Below is a small trained network, with its code and all its weights. Each question gives an input and a class and asks what happens when units are switched off, that is, made to give their printed mean instead of their output.

import numpy as np


def w(rows, s, z=0):
    codes = np.array(rows[::2]) - 128.0
    scale = np.full(codes.shape[1], s)
    scale[-1] = z or s
    return codes * scale


def f(y):
    return np.maximum(y, 0)


def log_softmax(a):
    a = a - a.max(-1, keepdims=True)
    return a - np.log(np.exp(a).sum(-1, keepdims=True))


def net(x, mask):
    res = np.array(x, float).reshape(1, 5) / 4 @ E
    y = f(res @ A[0][:, :-1].T + A[0][:, -1])
    res = res + np.where(mask, y, B[0][:, -1]) @ B[0][:, :-1]
    return log_softmax(res[-1] @ U[:, :-1].T + U[:, -1])


A, B = {}, {}
E = w([
[170,1,149,43,75,162,220],'x0',
[112,112,87,171,204,34,111],'x1',
[247,150,115,212,79,170,113],'x2',
[194,149,57,60,233,175,128],'x3',
[38,35,166,186,187,119,226],'x4',
],0.0091)
A[0] = w([
[131,160,113,83,97,136,115,215],'N0',
[93,153,147,179,170,92,116,158],'N1',
[150,129,133,49,117,175,171,255],'N2',
[111,108,141,197,64,100,105,188],'N3',
[168,80,133,112,117,190,190,186],'N4',
[165,228,134,132,110,171,76,221],'N5',
[144,110,135,104,137,238,158,175],'N6',
[103,3,151,85,148,99,126,240],'N7',
[116,162,123,122,222,78,122,245],'N8',
[155,145,158,94,83,131,137,162],'N9',
[163,127,128,136,148,118,108,16],'N10',
[89,105,157,80,183,96,156,237],'N11',
[188,119,74,144,161,147,89,168],'N12',
[138,100,116,102,101,140,179,72],'N13',
],0.016,0.0027)
B[0] = w([
[189,150,149,144,160,102,45,181],'N0',
[156,140,131,201,95,140,117,203],'N1',
[105,98,71,185,112,81,90,205],'N2',
[196,82,176,248,228,119,131,204],'N3',
[98,123,91,131,45,149,117,214],'N4',
[128,158,252,52,110,89,55,248],'N5',
[54,46,87,236,104,103,107,204],'N6',
[108,190,128,79,70,137,127,223],'N7',
[148,155,92,163,44,205,177,220],'N8',
[149,112,111,176,97,181,81,179],'N9',
[137,147,133,80,135,121,218,148],'N10',
[121,171,132,86,83,143,146,205],'N11',
[223,204,189,55,77,161,146,196],'N12',
[112,144,77,117,75,115,122,177],'N13',
],0.011,0.018)
U = w([
[160,78,136,102,152,205,145,1],'0',
[77,36,202,186,144,138,128,77],'1',
[164,144,164,163,127,112,2,164],'2',
[173,49,164,196,223,80,153,131],'3',
[118,83,53,235,82,168,157,205],'4',
[175,221,187,62,97,147,122,197],'5',
[64,110,109,48,113,99,139,16],'6',
],0.012,0.003)

Each question gives the input, the list of numbers given to net, and the class t.
The units are the neurons (one row each of A and B). Each row of codes is followed by its name. A weight is (code - 128) times the scale printed after its matrix; where a second scale follows, it is the last column's (A, B and U).
mask holds one flag per neuron, in row order. A switched-off neuron (its flag False) gives its mean, the last column of its row in B, instead of its output. The means were averaged over made-up inputs and are rounded, as every weight is.
A unit's drop is (log p(t) with every unit on - log p(t) with that unit switched off) / (log p(t) with every unit on - log p(t) with every unit switched off).
The circuit of an input: a set's keep is (log p(t) with only the set's units on - log p(t) with every unit switched off) / (log p(t) with every unit on - log p(t) with every unit switched off). Starting from the 12 units with the biggest drops (on a tie, the unit counted first), units are removed one at a time, each time the one whose removal leaves the highest keep (on an exact tie, the one counted first), for as long as the keep stays at least 0.8.
units of the circuit, in order: the units of the circuit, biggest drop first
most important unit: the unit with the biggest drop
k most important neurons: the k neurons with the biggest drops, biggest first
drop when u is switched off: that unit's drop, to one decimal
input [0,2,2,-6,7], class 3: 3 most important neurons -> (N3; N8; N4)
input [2,-5,2,-7,1], class 4: units of the circuit, in order -> (N5)
input [5,-5,-6,6,-7], class 2: 2 most important neurons -> (N0; N8)
input [6,8,-1,-1,1], class 6: units of the circuit, in order -> (N1; N3)
input [0,3,-5,-1,-3], class 5: 3 most important neurons -> (N6; N2; N3)
input [5,-6,1,5,-6], class 2: 2 most important neurons -> (N5; N0)
input [0,-2,-8,-3,4], class 5: 3 most important neurons -> (N6; N7; N11)
input [-4,7,-8,-4,4], class 4: 4 most important neurons -> (N5; N8; N1; N12)
input [7,8,-6,7,7], class 6: 4 most important neurons -> (N7; N12; N11; N5)
input [6,8,-8,4,2], class 5: 4 most important neurons -> (N7; N11; N6; N8)
input [8,3,-7,2,-4], class 6: 2 most important neurons -> (N7; N3)
input [5,0,-2,4,3], class 4: 3 most important neurons -> (N5; N6; N2)
input [-5,8,3,-6,0], class 3: 2 most important neurons -> (N3; N4)
input [-2,7,4,-8,8], class 3: units of the circuit, in order -> (N3)
input [2,-2,-7,1,-4], class 2: 3 most important neurons -> (N0; N8; N2)
input [2,3,1,7,3], class 4: 2 most important neurons -> (N5; N6)
input [-2,-6,4,8,4], class 4: 2 most important neurons -> (N6; N4)
input [6,-4,-3,4,5], class 4: drop when N6 is switched off -> 0.2
input [-4,-1,2,-4,7], class 3: drop when N8 is switched off -> 0.1
input [-4,7,7,-2,-7], class 5: most important unit -> N12
input [-3,1,-2,5,1], class 5: drop when N6 is switched off -> 0.2
input [-6,5,3,-8,8], class 3: drop when N3 is switched off -> 1.2
